What each symbol does to the elements:
Kap: σ>Biv, ε>Gud, λ>Til, β>Pum
Fas: σ>Feb, ε>Suz, λ>Bek, β>Lur
Ner: σ>Tel, ε>Pem, λ>Sut, β>Rit
Fov: σ>Lis, ε>Mag, λ>Ket, β>Biv
Biv: σ>Ret, ε>Pif, λ>Gib, β>Tep
Fub: σ>., ε>Zom, λ>Laf, β>Zaf
Zal: σ>Kon, ε>Zop, λ>Tet, β>Buv
Gud: σ>Pif, ε>Foz, λ>Kap, β>Vev
Zut: σ>Vev, ε>Noz, λ>Gen, β>Fip
Rez: σ>Bef, ε>Gur, λ>Zir, β>Fos
Lar: σ>Buk, ε>Dev, λ>Zik, β>Pav
Fik: σ>Gup, ε>Rig, λ>Fes, β>Rop
Muk: σ>Lar, ε>Sud, λ>Sav, β>Tud
Tas: σ>Muk, ε>Lur, λ>Suz, β>Vof
Rit: σ>Gur, ε>Buz, λ>Mep, β>Kov
Loz: σ>Buv, ε>Vus, λ>Rur, β>.
Dat: σ>Leg, ε>Piz, λ>Niz, β>Kof
Sut: σ>Dus, ε>Ner, λ>Fos, β>Mep
Sop: σ>Dal, ε>Fos, λ>Gur, β>Ner
Tef: σ>Kap, ε>Tev, λ>Muf, β>Gen
Ret: σ>Tis, ε>Zem, λ>Kip, β>Ket
Zir: σ>Vab, ε>Rez, λ>Tel, β>Sop
Ged: σ>Dat, ε>Kip, λ>Lis, β>Zem
Sov: σ>Ner, ε>Zur, λ>Kov, β>Gup
Lom: σ>Suz, ε>Dal, λ>Bef, β>Dus
Niz: σ>Kef, ε>Dat, λ>Fur, β>Tis
Zur: σ>Pem, ε>Nak, λ>Sov, β>Tet
Tud: σ>Pav, ε>Bek, λ>Gim, β>Suz
Gup: σ>Rit, ε>Tet, λ>Nak, β>Zop
Buz: σ>Sop, ε>Kon, λ>Rit, β>Sov
Gib: σ>Kip, ε>Biv, λ>Mag, β>Luk
Bet: σ>Tik, ε>Mav, λ>Leg, β>Vom
Mav: σ>Toz, ε>Kog, λ>Bet, β>Fur
Gen: σ>Pum, ε>Zut, λ>Gub, β>Pes
Fip: σ>Tef, ε>Bem, λ>Pes, β>Teg
Feb: σ>Tad, ε>Sav, λ>Kol, β>Sud
Bas: σ>., ε>Zaf, λ>Zom, β>Bol
Dal: σ>Tas, ε>Tov, λ>Lom, β>Tel
Luk: σ>Peg, ε>Tep, λ>Pif, β>Ruv
Zop: σ>Kov, ε>Mel, λ>Zal, β>Fes
Ket: σ>Nek, ε>Fov, λ>Peg, β>Gib
Vus: σ>Fes, ε>., λ>Loz, β>.
Peg: σ>Sur, ε>Ket, λ>Zem, β>Mag
Mep: σ>Rez, ε>Rit, λ>Pem, β>Kon
Veg: σ>Noz, ε>Vun, λ>Kep, β>Zik
Til: σ>Gib, ε>Kap, λ>Ruv, β>Foz
Tis: σ>Mav, ε>Kof, λ>Piz, β>Nek
Vev: σ>Pir, ε>Nug, λ>Pum, β>Tef
Teg: σ>Gen, ε>Kep, λ>Buk, β>Vun
Tov: σ>Lur, ε>Dus, λ>Dal, β>Zir
Pir: σ>Fov, ε>Ruv, λ>Tep, β>Kap
Kog: σ>Vuf, ε>Vom, λ>Mav, β>Niz
Dus: σ>Der, ε>Tel, λ>Tov, β>Rez
Maz: σ>Bas, ε>Bul, λ>Vuf, β>Leg
Bol: σ>Zev, ε>Tik, λ>Dig, β>Vuf
Toz: σ>Fub, ε>Vuf, λ>Tik, β>Bul
Lis: σ>Niz, ε>Ged, λ>Nek, β>Ret
Pes: σ>Muf, ε>Fip, λ>Noz, β>Buk
Buv: σ>Zur, ε>Fes, λ>Mel, β>Rig
Kol: σ>Vun, ε>Feb, λ>Pav, β>Muk
Nak: σ>Mep, ε>Gup, λ>Zur, β>Zal
Vun: σ>Pes, ε>Tad, λ>Veg, β>Lar
Muf: σ>Til, ε>Tef, λ>Nug, β>Gub
Zom: σ>., ε>Bas, λ>Fub, β>Dig
Laf: σ>., ε>Fub, λ>Zev, β>Bas
Bem: σ>Tev, ε>Buk, λ>Fip, β>Kep
Kof: σ>Kog, ε>Sur, λ>Tis, β>Lis
Pum: σ>Tep, ε>Vev, λ>Foz, β>Muf
Led: σ>., ε>Val, λ>., β>Laf
Tel: σ>Vof, ε>Zir, λ>Dus, β>Gur
Tos: σ>Zal, ε>Rop, λ>Rig, β>Loz
Zem: σ>Kof, ε>Peg, λ>Ret, β>Fov
Bek: σ>Kol, ε>Fas, λ>Tud, β>Tas
Der: σ>Gim, ε>Vof, λ>Lur, β>Bef
Fur: σ>Bul, ε>Niz, λ>Vom, β>Piz
Noz: σ>Nug, ε>Pes, λ>Zut, β>Bem
Kef: σ>Dig, ε>Leg, λ>Bul, β>Mav
Lur: σ>Sud, ε>Der, λ>Tas, β>Vab
Gub: σ>Foz, ε>Gen, λ>Tev, β>Noz
Bef: σ>Fas, ε>Lom, λ>Vab, β>Tov
Pif: σ>Zem, ε>Luk, λ>Biv, β>Pir
Vuf: σ>Zom, ε>Maz, λ>Toz, β>Kef
Sur: σ>Vom, ε>Nek, λ>Kof, β>Ged
Kov: σ>Sut, ε>Sov, λ>Kon, β>Nak
Fes: σ>Nak, ε>Fik, λ>Buv, β>Tos
Tev: σ>Gud, ε>Gub, λ>Tef, β>Zut
Vab: σ>Bek, ε>Bef, λ>Vof, β>Dal
Zik: σ>Bem, ε>Lar, λ>Tad, β>Fer
Bul: σ>Zaf, ε>Kef, λ>Maz, β>Bet
Dev: σ>Teg, ε>Fer, λ>Lar, β>Kol
Tep: σ>Ket, ε>Pir, λ>Luk, β>Til
Nug: σ>Ruv, ε>Muf, λ>Vev, β>Tev
Tad: σ>Fip, ε>Zik, λ>Vun, β>Dev
Suz: σ>Sav, ε>Tas, λ>Fas, β>Der
Val: σ>., ε>Zev, λ>Led, β>Fub
Piz: σ>Bet, ε>Tis, λ>Dat, β>Sur
Zaf: σ>Led, ε>Dig, λ>Bas, β>Tik
Fer: σ>Kep, ε>Pav, λ>Dev, β>Feb
Mag: σ>Ged, ε>Gib, λ>Fov, β>Pif
Mel: σ>Sov, ε>Buv, λ>Zop, β>Fik
Kon: σ>Fos, ε>Kov, λ>Buz, β>Zur
Pav: σ>Veg, ε>Kol, λ>Fer, β>Sav
Kip: σ>Piz, ε>Ret, λ>Ged, β>Peg
Zev: σ>., ε>Laf, λ>Val, β>Zom
Foz: σ>Luk, ε>Pum, λ>Gud, β>Nug
Kep: σ>Zut, ε>Veg, λ>Teg, β>Tad
Rop: σ>Zop, ε>Rur, λ>Tos, β>Vus
Gim: σ>Fer, ε>Tud, λ>Sud, β>Fas
Fos: σ>Tov, ε>Sut, λ>Sop, β>Pem
Pem: σ>Zir, ε>Mep, λ>Ner, β>Buz
Dig: σ>Val, ε>Bol, λ>Zaf, β>Toz
Sav: σ>Zik, ε>Muk, λ>Feb, β>Gim
Nek: σ>Fur, ε>Lis, λ>Sur, β>Kip
Leg: σ>Bol, ε>Bet, λ>Kef, β>Kog
Sud: σ>Dev, ε>Gim, λ>Muk, β>Bek
Ruv: σ>Mag, ε>Til, λ>Pir, β>Gud
Rur: σ>Mel, ε>Loz, λ>Rop, β>.
Vof: σ>Tud, ε>Vab, λ>Der, β>Lom
Tik: σ>Laf, ε>Toz, λ>Bol, β>Maz
Vom: σ>Maz, ε>Fur, λ>Kog, β>Dat
Buk: σ>Gub, ε>Teg, λ>Bem, β>Veg
Rig: σ>Tet, ε>Tos, λ>Fik, β>Rur
Tet: σ>Buz, ε>Zal, λ>Gup, β>Mel
Gur: σ>Lom, ε>Sop, λ>Rez, β>Sut

In the rows, 62 stands for zero.

The rows follow the links: the fewer symbols apart two elements are, the more alike their rows tend to be.

Rows with their elements:
83 32 80 45 75 19 50 46 48 56 50 50 57 62 66 22 50 57 52 80 51 43 63 61 83 42 45 80 84 79 50 57 57 39 83 46 27 67 37 86 83 93 65 57 66 61
element: Mep
21 73 54 43 34 74 57 76 67 72 92 49 27 75 68 56 43 30 45 68 76 58 78 48 37 60 72 20 52 57 71 55 64 55 56 37 49 33 66 48 61 98 55 69 46 41
element: Veg
78 38 66 4 62 35 68 63 57 33 69 48 41 67 77 37 46 49 54 71 38 69 79 69 98 42 35 62 69 67 55 78 63 78 67 74 57 60 48 98 75 74 52 37 80 54
element: Tev
81 63 73 120 85 59 51 45 57 80 31 78 101 49 45 70 83 91 76 58 70 49 37 62 53 74 74 96 71 69 57 49 59 40 71 60 58 85 61 49 61 43 78 79 58 83
element: Der
55 43 73 47 58 31 47 54 53 70 68 47 42 69 66 25 43 40 43 81 63 40 70 52 61 46 57 55 75 76 57 49 58 31 76 27 20 51 43 71 78 111 63 67 54 50
element: Nak
94 51 77 105 90 42 51 40 53 71 27 73 99 50 50 56 79 89 75 64 60 49 40 67 70 66 62 105 78 73 51 53 59 41 76 61 50 88 52 63 68 47 76 70 66 83
element: Lom
98 37 81 77 90 27 52 40 48 60 30 64 86 51 58 39 70 81 68 71 51 48 48 67 83 52 50 104 85 78 48 56 58 43 81 60 42 85 42 81 77 63 73 61 71 75
element: Zir
40 86 58 118 60 86 52 61 67 94 58 73 77 59 46 82 73 70 68 55 88 50 47 51 23 81 91 58 55 58 69 43 62 40 58 44 61 60 73 26 51 57 72 89 41 67
element: Muk
64 86 52 99 66 95 72 67 71 67 55 80 87 53 54 100 84 85 80 42 70 75 50 69 51 82 75 70 49 49 68 66 66 80 49 86 98 72 83 43 46 17 65 68 63 75
element: Kip
89 35 68 11 68 34 69 60 56 31 61 52 52 63 77 39 51 57 57 70 35 72 73 73 102 42 33 72 73 67 53 80 61 81 68 79 62 66 48 99 73 64 55 36 82 60
element: Muf
94 32 81 57 83 19 51 42 46 56 40 55 72 57 64 29 59 70 60 77 48 46 56 65 87 46 46 94 85 80 47 58 58 42 82 54 33 77 37 86 79 77 70 57 70 68
element: Fos
32 87 42 46 38 100 75 85 76 59 90 62 43 70 66 91 60 48 60 49 70 82 74 59 45 71 72 25 39 44 76 71 66 90 42 73 91 43 83 47 46 49 51 59 58 50
element: Mav
93 61 61 83 84 67 72 55 62 50 38 77 95 49 58 83 84 92 83 49 52 75 48 78 82 70 56 95 63 60 57 74 64 81 61 95 90 87 68 69 56 15 66 53 78 82
element: Biv
97 33 82 66 86 22 51 42 49 58 36 61 79 54 62 35 65 74 64 73 50 47 52 68 86 49 47 99 85 80 47 57 58 43 82 56 37 82 40 83 79 71 71 58 70 74
element: Gur
97 59 64 76 84 63 71 54 61 47 37 75 94 50 58 79 82 93 82 49 48 76 48 79 86 68 55 97 67 60 56 75 64 82 61 96 88 87 64 72 58 17 65 50 79 82
element: Pif
92 54 76 110 89 48 52 42 54 73 27 74 100 48 49 61 79 91 75 62 62 48 38 67 66 67 66 104 77 73 54 53 58 41 75 61 54 87 54 60 67 47 77 72 64 82
element: Bef
85 31 80 48 77 18 50 45 48 55 48 52 61 60 66 25 52 58 55 80 49 46 62 61 84 43 45 83 85 81 49 57 58 40 82 48 28 70 37 86 82 90 67 58 67 62
element: Pem
67 37 78 41 65 24 47 50 51 62 61 46 45 68 67 22 44 46 47 82 57 42 68 55 73 43 51 66 79 77 54 52 58 35 79 34 21 57 38 79 82 106 64 61 60 54
element: Kov
103 46 67 56 84 48 72 53 56 39 41 68 87 52 64 64 74 86 75 56 39 75 55 80 98 58 42 97 69 65 53 79 63 84 66 95 81 85 57 87 63 29 62 43 84 78
element: Ruv
40 75 44 20 38 88 79 83 73 46 92 55 34 71 73 77 51 43 56 55 59 86 83 64 63 63 58 28 42 46 73 78 67 97 45 79 87 44 77 62 51 57 46 48 65 47
element: Maz
55 90 49 95 60 101 72 69 73 69 60 78 82 56 51 102 81 79 78 42 73 78 52 67 45 83 79 61 44 48 71 66 66 79 46 81 96 67 85 38 44 21 62 69 59 72
element: Lis
20 80 53 60 36 80 56 74 70 80 90 54 34 72 62 62 48 37 48 67 82 54 73 45 28 65 78 22 49 55 72 50 63 50 53 35 51 36 69 39 58 91 58 76 42 44
element: Tad
70 35 78 41 67 21 48 50 50 60 58 47 47 65 68 20 46 49 48 82 54 42 68 57 75 42 49 68 82 79 51 54 57 37 79 37 22 59 37 82 82 103 64 60 61 56
element: Kon
74 79 55 97 74 87 69 63 67 62 45 81 94 51 52 96 86 89 83 43 64 75 47 72 62 80 70 82 55 53 64 69 65 80 53 90 95 80 78 51 48 13 67 64 68 79
element: Peg
87 69 59 89 80 76 72 58 65 55 41 78 97 49 56 87 85 93 83 46 56 76 46 76 73 75 63 90 60 57 60 72 63 81 57 93 92 84 74 61 54 13 67 59 74 81
element: Mag
48 50 59 4 45 48 66 71 62 45 87 44 23 74 79 37 38 32 44 74 52 64 84 58 74 44 47 35 62 64 62 70 62 69 62 54 48 42 53 81 71 95 50 47 64 42
element: Pes
51 91 48 94 58 102 72 72 72 70 64 77 79 56 53 102 80 77 75 42 74 76 54 66 44 82 80 58 45 47 72 65 66 80 46 80 97 65 86 37 43 24 62 70 59 69
element: Nek

Each walk starts at a row. The symbols on each line, taken left to right, move it on to the next element.
Answer with the element's row; about right is enough.
37 57 57 13 39 56 62 74 63 55 93 44 21 75 75 42 37 28 43 74 60 61 85 53 61 49 54 28 58 60 67 63 64 64 60 46 47 37 57 70 68 100 49 54 58 40
σ σ ε ε λ ε	98 36 69 25 76 38 70 56 55 32 51 58 65 58 73 48 61 70 65 64 34 73 66 77 105 47 34 84 73 67 52 81 61 82 69 88 68 76 50 99 71 49 57 37 84 69
ε ε ε σ σ	91 64 61 86 81 72 71 57 62 52 38 78 97 49 56 84 85 94 82 47 54 77 47 77 77 74 59 93 62 58 59 73 63 81 59 95 91 87 71 65 55 14 67 55 76 83
31 85 41 40 37 98 77 84 76 58 92 61 41 70 69 88 57 46 60 51 67 82 77 61 48 70 68 24 39 44 76 72 68 91 41 75 91 43 81 49 47 51 50 58 59 50
λ β λ ε λ ε	32 90 42 52 38 102 74 85 75 62 88 65 45 68 64 92 62 52 60 48 70 82 73 61 44 76 75 27 38 43 77 70 67 88 41 74 92 45 86 45 46 48 53 61 57 52
ε σ λ λ β ε	36 81 42 29 36 93 78 86 75 52 93 59 36 70 70 82 54 44 56 51 63 83 80 61 56 66 65 23 41 45 74 77 68 95 42 74 89 43 80 56 49 55 48 53 62 48
98 44 79 94 92 36 53 39 51 65 28 70 94 50 53 50 75 87 73 66 56 48 42 68 77 60 56 106 82 76 50 56 57 42 78 63 48 88 48 71 72 54 75 66 67 81
λ σ ε σ	45 84 59 120 64 84 52 60 68 93 55 75 81 58 45 82 77 73 69 55 88 50 45 52 26 81 89 62 57 59 69 43 62 40 58 44 61 64 74 27 52 55 72 88 43 69
σ ε ε σ σ	55 47 62 3 47 44 65 70 59 43 85 44 27 73 78 37 38 34 45 74 48 65 84 61 80 44 44 40 63 64 60 72 61 72 62 57 50 44 51 86 72 92 51 45 67 44
28 65 55 26 35 66 62 76 66 64 94 46 22 76 73 49 39 28 41 71 68 59 84 50 50 53 64 22 53 59 68 59 63 59 57 39 48 33 61 59 65 100 51 63 51 39
σ ε β λ σ ε	83 37 68 8 65 34 69 61 55 31 65 50 46 65 78 37 48 54 56 69 37 70 75 72 101 41 33 67 70 68 54 78 63 80 68 77 59 63 47 98 75 71 53 36 80 57
β ε σ ε λ ε	92 35 69 17 72 35 71 57 55 30 58 54 56 62 76 42 54 61 60 68 35 72 71 74 103 45 33 77 72 69 52 80 62 81 69 82 64 71 49 99 73 60 55 34 83 61
32 83 42 35 36 95 77 84 74 55 92 60 37 71 69 85 56 45 57 51 66 83 78 62 52 68 67 25 39 45 75 75 68 91 43 75 90 44 81 53 49 54 48 56 60 48
σ β λ ε	43 72 44 17 38 83 80 84 72 43 92 57 35 71 75 76 51 44 57 55 57 85 83 65 66 60 55 27 44 47 71 80 66 98 45 82 88 44 75 67 52 56 46 45 67 47
ε ε ε ε β ε ε σ	36 77 43 25 36 89 79 85 74 49 93 56 36 71 73 80 54 44 56 53 62 85 79 63 58 64 61 25 42 47 73 78 67 96 43 77 89 43 77 60 50 56 46 50 65 46
103 44 68 49 83 46 71 54 56 35 41 66 82 52 67 61 72 82 73 58 39 74 57 79 99 55 40 95 71 65 53 79 63 82 66 94 78 83 56 91 66 32 61 41 85 76
β β ε λ λ λ σ ε	101 50 67 62 85 52 72 54 58 41 38 70 88 52 63 68 77 86 78 54 43 75 53 81 95 61 45 96 70 64 55 77 62 83 64 97 82 87 59 85 64 25 65 46 83 79
σ ε β λ σ ε	72 81 54 98 72 89 71 63 68 64 48 80 92 51 52 98 87 90 82 44 65 76 46 72 58 82 72 77 51 51 67 69 64 79 51 88 96 79 79 48 47 15 67 64 66 77
74 38 65 2 58 37 68 64 57 34 73 46 37 69 78 35 44 44 51 73 40 69 81 67 94 41 37 57 67 68 56 78 61 77 67 69 55 55 49 94 75 79 51 39 76 51
β ε λ β λ λ ε	45 53 59 8 41 52 64 73 61 50 91 43 22 76 76 41 38 29 43 74 56 63 86 56 68 46 51 30 59 62 64 67 63 66 62 50 48 39 54 75 70 98 51 51 60 40
λ β σ ε σ ε	96 36 69 21 74 35 70 57 55 32 54 55 61 60 75 45 57 65 64 66 34 74 68 77 103 46 33 81 73 68 51 80 61 82 68 85 66 74 49 99 72 54 57 37 84 66
102 43 69 43 81 43 71 54 56 35 43 65 78 54 70 59 68 80 71 60 36 75 59 80 103 53 38 93 71 66 51 80 62 81 67 93 76 83 52 93 69 35 61 40 85 75
λ λ σ λ β β	100 52 67 66 85 56 71 54 59 41 38 73 91 50 62 72 79 90 79 52 45 75 52 80 93 62 49 97 69 62 55 77 61 84 64 96 85 87 62 80 62 22 64 47 81 80
β β ε λ σ	99 56 66 73 85 59 72 53 59 45 37 74 92 50 60 75 81 91 80 51 47 76 50 80 88 65 51 97 67 62 56 74 62 82 63 96 85 87 64 75 59 19 65 49 82 81
41 93 44 83 51 106 73 76 75 70 73 75 68 61 57 102 74 67 71 44 76 79 59 62 39 83 81 46 41 45 74 65 67 82 43 76 96 57 88 36 42 31 60 70 56 63
ε ε ε β λ	58 87 49 96 63 97 72 70 72 67 56 80 85 56 52 103 83 83 79 42 70 76 51 68 47 83 78 64 48 49 69 65 66 80 48 83 97 70 85 41 44 19 65 68 62 73
σ λ λ λ λ ε ε	33 92 41 64 42 104 76 83 77 66 85 68 53 67 62 96 67 56 64 45 74 80 68 60 39 78 78 31 40 44 76 68 67 85 42 75 93 48 87 40 43 42 54 64 56 55
